Each row has a name. Each question is about the rows just above it.

z_345: [141 145 163 149 144]
z_713: [150 150 172 166 140]
z_960: [115 130  77 103 118]
z_383: [121 124 103 113 118]
z_598: [ 96  97  63  76 109]
z_275: [160 140 184 168 148]
z_345 in full: -> [141 145 163 149 144]
z_275 in full: -> [160 140 184 168 148]
z_960 in full: -> [115 130  77 103 118]

z_295: [127 129 145 140 128 121 116 146 110 145 148 133 109 159 110 135 150 116]
z_515: [127 122 115 118 126 131 139 110 146 115 105 123 141  97 145 123 110 138]
z_289: [134 139 111 116 134 140 136 118 134 110 125 125 151 115 138 119 109 138]
z_710: [113  92 124 123 110 115 143  97 168 123  71 121 121  67 158 132 112 138]
z_814: [149 174 113 120 151 154 123 147  96 114 180 131 160 172 110 114 123 129]
z_336: [136 146 118 122 137 140 129 131 120 118 143 128 145 137 125 121 120 132]
z_584: [120 110 132 130 119 118 131 119 142 132 105 126 117 107 137 133 128 129]
z_391: [118 104 120 121 117 121 141 103 159 120  85 122 129  79 153 129 111 138]
z_336 in full: -> [136 146 118 122 137 140 129 131 120 118 143 128 145 137 125 121 120 132]
z_391 in full: -> [118 104 120 121 117 121 141 103 159 120  85 122 129  79 153 129 111 138]
z_289 in full: -> [134 139 111 116 134 140 136 118 134 110 125 125 151 115 138 119 109 138]

z_557: [118 116 109 145 115]
z_751: [ 75  86 121 112 127]
z_913: [133 136 122  94 147]
z_979: [117 148 111 118 128]
z_296: [145 111 152 113 124]
z_186: [ 86 120 112 139 104]
z_330: [108 133  91  94 102]
z_330 in full: -> [108 133  91  94 102]
z_557 in full: -> [118 116 109 145 115]
z_296 in full: -> [145 111 152 113 124]

z_618: [141 161 136 147 131 140 147 128 135 168 129 130 136 133 130 130 158 129
 146 174 143 131 134 139 133]
z_423: [131 147 139 153 129 132 134 128 129 138 130 128 132 129 131 130 146 129
 139 140 140 131 136 132 131]
z_517: [134 153 134 143 130 138 136 128 134 161 129 130 132 130 130 129 152 128
 143 147 140 130 133 136 131]
z_180: [134 148 137 150 142 132 139 130 130 153 158 129 134 131 153 160 146 142
 139 153 139 131 139 147 150]
z_122: [129 135 130 133 130 130 130 128 129 136 131 128 129 129 131 131 134 129
 132 133 131 129 130 132 131]
z_775: [138 148 139 153 133 131 145 129 129 138 139 128 136 133 138 139 144 133
 137 169 139 131 137 136 139]
z_382: [129 138 131 135 141 132 130 130 131 154 156 129 129 128 150 158 139 141
 135 131 133 129 134 145 146]
z_634: [130 165 146 171 131 138 134 129 132 159 132 129 134 129 134 132 166 130
 151 138 151 134 142 139 134]
z_220: [135 154 130 132 136 141 136 129 137 180 140 131 131 130 138 141 153 134
 144 148 138 128 131 145 137]
z_832: [132 142 135 145 145 131 135 130 130 153 166 129 132 130 159 168 142 146
 136 143 137 130 138 150 154]
z_549: [133 160 140 156 139 138 137 130 134 170 150 130 134 130 147 151 160 138
 147 148 146 132 140 148 145]
z_517 in full: -> [134 153 134 143 130 138 136 128 134 161 129 130 132 130 130 129 152 128
 143 147 140 130 133 136 131]
z_618 in full: -> [141 161 136 147 131 140 147 128 135 168 129 130 136 133 130 130 158 129
 146 174 143 131 134 139 133]
z_832 in full: -> [132 142 135 145 145 131 135 130 130 153 166 129 132 130 159 168 142 146
 136 143 137 130 138 150 154]
z_423 in full: -> [131 147 139 153 129 132 134 128 129 138 130 128 132 129 131 130 146 129
 139 140 140 131 136 132 131]

z_162: [132 146  97  87 117 112 160 158 151 142 132 148  89 104 112  90 131 162
  64 137 171 113 112 114 140 124  79 181 126 115 147 180  98 136 127 145]
z_201: [134 147  98  83 117 110 160 160 152 143 132 149  87 104 112  91 129 160
  64 135 173 112 113 108 139 126  84 169 128 115 153 184  99 132 120 147]
z_467: [129 142  94  91 117 115 158 156 148 140 134 147  93 104 112  87 134 163
  64 138 167 111 113 113 139 125  80 177 127 115 149 181  98 135 125 146]
z_317: [133 146  98  85 118 110 160 159 152 141 132 149  87 104 112  90 130 160
  65 135 172 112 113 109 139 127  84 171 128 115 152 183  97 133 121 146]
z_364: [132 146  94  87 117 112 160 158 151 142 132 148  89 104 112  90 131 164
  64 137 171 113 112 110 139 125  83 173 128 114 148 183  98 132 122 146]
z_284: [132 146  97  87 117 112 160 158 151 142 132 148  89 104 112  90 131 162
  64 137 171 113 112 110 139 125  83 173 128 115 152 183  98 132 122 146]
z_364 in full: -> [132 146  94  87 117 112 160 158 151 142 132 148  89 104 112  90 131 164
  64 137 171 113 112 110 139 125  83 173 128 114 148 183  98 132 122 146]
z_284 in full: -> [132 146  97  87 117 112 160 158 151 142 132 148  89 104 112  90 131 162
  64 137 171 113 112 110 139 125  83 173 128 115 152 183  98 132 122 146]

z_388: [ 66 187 149 167]
z_976: [159 134 104 173]
z_69: [162 134 153 131]
z_388 in full: -> [ 66 187 149 167]
z_976 in full: -> [159 134 104 173]

z_690: [144 119 110 129 149 140 140 141 144 162 123 127 157 140 158 156 143 111
 118 113 127 148 143 119 124 113 156 130 118 147 117 115 117 128 134 117
 141 130 119 165 120 122 138 137 112 134 128 155 134 152 165 151 131 144
 160 130 140 154 125 121 126 142]
z_191: [128 118 118 121 132 118 132 122 144 145 110 111 142 136 156 149 132 120
 119 119 121 142 128 113 123 116 148 120 122 144 124 115 119 161 122 102
 138 122 111 148 110 123 141 143 102 114 131 139 148 123 161 153 118 139
 134 176 119 139 115 110 145 142]
z_309: [145 115 106 126 151 140 143 140 151 167 121 121 160 138 165 159 145 109
 115 111 137 149 143 116 124 111 163 128 114 150 114 112 117 127 130 109
 142 130 114 166 119 121 140 157 107 132 129 157 138 153 173 156 127 146
 163 133 138 156 124 116 128 143]
z_147: [128 118 118 121 132 118 132 122 144 145 111 111 142 136 156 149 132 120
 119 119 121 142 128 113 123 116 148 120 114 144 124 115 119 135 122 102
 138 122 111 148 110 123 141 143 102 114 131 139 148 123 161 153 118 139
 134 143 119 139 115 110 126 142]
z_33: [153 128 121 123 145 129 148 125 178 160 114  96 146 129 180 163 134 140
 135 133 139 150 129 124 138 127 177 114 114 151 132 119 146 143 113  85
 138 139 102 141 127 145 154 138 113 128 138 144 178 130 182 167 114 142
 145 161 123 138 126 111 149 133]
z_378: [144 119 110 129 149 140 140 141 144 162 123 127 157 140 158 156 143 111
 118 113 137 148 143 119 124 113 156 130 118 147 117 115 117 128 134 117
 141 130 119 165 120 122 138 155 112 134 128 155 134 152 165 151 131 144
 163 131 140 154 125 117 129 140]
z_24: [144 119 110 129 149 140 140 141 144 162 123 127 157 140 158 156 143 111
 118 113 137 148 143 119 124 113 156 130 118 147 117 115 117 128 134 117
 141 130 119 165 120 122 138 155 112 134 128 155 134 152 165 151 131 144
 160 130 140 154 125 121 126 142]
z_191 in full: -> [128 118 118 121 132 118 132 122 144 145 110 111 142 136 156 149 132 120
 119 119 121 142 128 113 123 116 148 120 122 144 124 115 119 161 122 102
 138 122 111 148 110 123 141 143 102 114 131 139 148 123 161 153 118 139
 134 176 119 139 115 110 145 142]
z_309 in full: -> [145 115 106 126 151 140 143 140 151 167 121 121 160 138 165 159 145 109
 115 111 137 149 143 116 124 111 163 128 114 150 114 112 117 127 130 109
 142 130 114 166 119 121 140 157 107 132 129 157 138 153 173 156 127 146
 163 133 138 156 124 116 128 143]
z_33 in full: -> [153 128 121 123 145 129 148 125 178 160 114  96 146 129 180 163 134 140
 135 133 139 150 129 124 138 127 177 114 114 151 132 119 146 143 113  85
 138 139 102 141 127 145 154 138 113 128 138 144 178 130 182 167 114 142
 145 161 123 138 126 111 149 133]

z_390: [152 111  78 131  89 162  95 129 155 155 117 168 140 132 157 137 121 157
 155 146  70  86 152 121]
z_860: [156 113 102 132  91 155 102 128 156 149 112 168 142 125 160 130 143 156
 154 143  72  67 156 121]
z_6: [153 113  74 131  93 158  99 129 164 152 115 168 139 130 154 144 138 150
 155 140  82  80 148 121]
z_133: [ 94 142 128 133 141  76 119 110 147  77 101  90 150  78 180 137 174 142
 100 138  93  74 156 122]
z_513: [ 95 143 152 126 152  84 136 122 102  90 141  85 121 114 113 124 137 105
  98 115 164 162 118 133]
z_404: [156 115  81 131  96 153 105 129 164 148 110 164 139 124 153 127 148 149
 152 139  79  70 153 122]
z_536: [104 143 152 125 152 101 136 127 107 106 141  91 116 127 102 122 106 106
 101 119 164 171 107 133]
z_728: [156 113 139 124 113 162 125 129 113 155 141 164 112 132  92 119  99 121
 149 116 154 171 104 133]
z_622: [147 115  79 132  93 151 102 127 153 146 107 166 143 123 164 119 147 157
 154 146  71  87 153 120]
z_668: [ 97 138 112 133 135  79 122 112 145  81 102 101 150  82 180 144 174 140
 106 146  90 105 156 123]
z_866: [156 113  75 132  91 155 102 128 156 149 112 168 142 125 160 130 143 156
 154 143  72  67 156 121]
z_668 in full: -> [ 97 138 112 133 135  79 122 112 145  81 102 101 150  82 180 144 174 140
 106 146  90 105 156 123]
z_728 in full: -> [156 113 139 124 113 162 125 129 113 155 141 164 112 132  92 119  99 121
 149 116 154 171 104 133]
z_860 in full: -> [156 113 102 132  91 155 102 128 156 149 112 168 142 125 160 130 143 156
 154 143  72  67 156 121]
z_513 in full: -> [ 95 143 152 126 152  84 136 122 102  90 141  85 121 114 113 124 137 105
  98 115 164 162 118 133]

z_554: [155 173 184 115  95  73 185]
z_329: [179 161 143  87 135  84 157]
z_808: [164 174 182  96  78  84 179]
z_135: [172 167 180  96  98  77 191]
z_926: [174 179 171  90 113  77 147]
z_159: [185 131 159 119 136  95 160]
z_348: [183 159 164  92 100  73 153]
z_422: [182 182 168 112  82  75 181]
z_130: [169 153 180 104  99  74 173]
z_901: [174 185 175  90  70  87 169]
z_804: [175 133 158 162 123  89 171]
z_554 in full: -> [155 173 184 115  95  73 185]
z_130 in full: -> [169 153 180 104  99  74 173]
z_329 in full: -> [179 161 143  87 135  84 157]

z_550: [121 148 120 125 130 136 126 134 105 124 120 128 129 137 136  88 129 119
 124 130 130 119 171 137 128 107]
z_939: [121 148 120 125 139 136 126 134 105 124 120 128 129 137 136  88 129 119
 124 130 130 119 171 137 128 107]
z_914: [120 146 120 124 139 138 127 134 104 125 119 126 130 137 136  84 130 119
 124 129 130 121 176 142 125 108]
z_550 in full: -> [121 148 120 125 130 136 126 134 105 124 120 128 129 137 136  88 129 119
 124 130 130 119 171 137 128 107]
z_914 in full: -> [120 146 120 124 139 138 127 134 104 125 119 126 130 137 136  84 130 119
 124 129 130 121 176 142 125 108]
z_939 in full: -> [121 148 120 125 139 136 126 134 105 124 120 128 129 137 136  88 129 119
 124 130 130 119 171 137 128 107]

z_412: [171 156 137 149 129 124 112 133 106  83 172 175 136]
z_402: [150 113 133 104 142 108 131 124 130 139  98 113 123]
z_241: [127 118 121 147 114 138 119 142 131 123 129 132 145]
z_636: [ 80 134 127  96 185  94 116 141 184 146 146 110 105]
z_301: [171 156 137 149 129 124 112 133 106  83 152 175 136]
z_712: [102 105 117 133 100 114 101 150  78 127 144 103 144]
z_636 in full: -> [ 80 134 127  96 185  94 116 141 184 146 146 110 105]
z_402 in full: -> [150 113 133 104 142 108 131 124 130 139  98 113 123]
z_712 in full: -> [102 105 117 133 100 114 101 150  78 127 144 103 144]

z_650: [103 140  77 144 134]
z_15: [121 117 117 154 142]
z_449: [140 129 117 140 133]
z_324: [137 115  95 159 128]
z_928: [140 129  93 140 133]
z_143: [145 129 104 137 124]
z_695: [144 129 109 138 119]
z_477: [151 136 109 123 111]
z_171: [137 115  95 132 128]
z_969: [144 129 109 138 109]
z_650 in full: -> [103 140  77 144 134]
z_324 in full: -> [137 115  95 159 128]
z_695 in full: -> [144 129 109 138 119]

z_478: [159 101 156 121  64 179 124 138]
z_931: [121  93 121  82 148 112 131 175]
z_676: [176 123 100  69 168 163 171  64]
z_381: [173 123 180 137 178 112  88 164]
z_38: [144 143  76  88 103 186 101 177]
z_333: [189  79  71 155  97  90 136  80]
z_392: [ 75 130 191 170 188  98 191  71]
z_315: [172 121 134  70 139  99 179 184]
z_800: [130 140 130 103  97 145  91 123]
z_315 in full: -> [172 121 134  70 139  99 179 184]
z_931 in full: -> [121  93 121  82 148 112 131 175]
z_38 in full: -> [144 143  76  88 103 186 101 177]
z_392 in full: -> [ 75 130 191 170 188  98 191  71]

z_766: [123 108 117 122 123 117 120 104 122 141 143 145]
z_886: [146 143 125 111 126 120 138 128 129 132 130 110]
z_765: [141 123 132 122 127 151 127 129 141 120 122 127]
z_719: [100 139 113 143 132 118 120 135 104 138 136 109]
z_458: [119 106 110 103 123 111 139 114 144 119 130 103]
z_461: [131 118 138 146 118 113 110 115 132 141 134 130]
z_343: [111 147 103 147 100 137 121 123 130 177 134 126]
z_209: [120 113 122 117 133 134 121 138 113 137 170 136]
z_613: [128 122 156 113 144 132 117 147 136 128 135 153]
z_658: [152 111 130 116 105 136 104  85 133 132 130 124]
z_645: [125 112  99 144 132 122 123 131 135 141 143 115]
z_458 in full: -> [119 106 110 103 123 111 139 114 144 119 130 103]
z_645 in full: -> [125 112  99 144 132 122 123 131 135 141 143 115]
z_343 in full: -> [111 147 103 147 100 137 121 123 130 177 134 126]

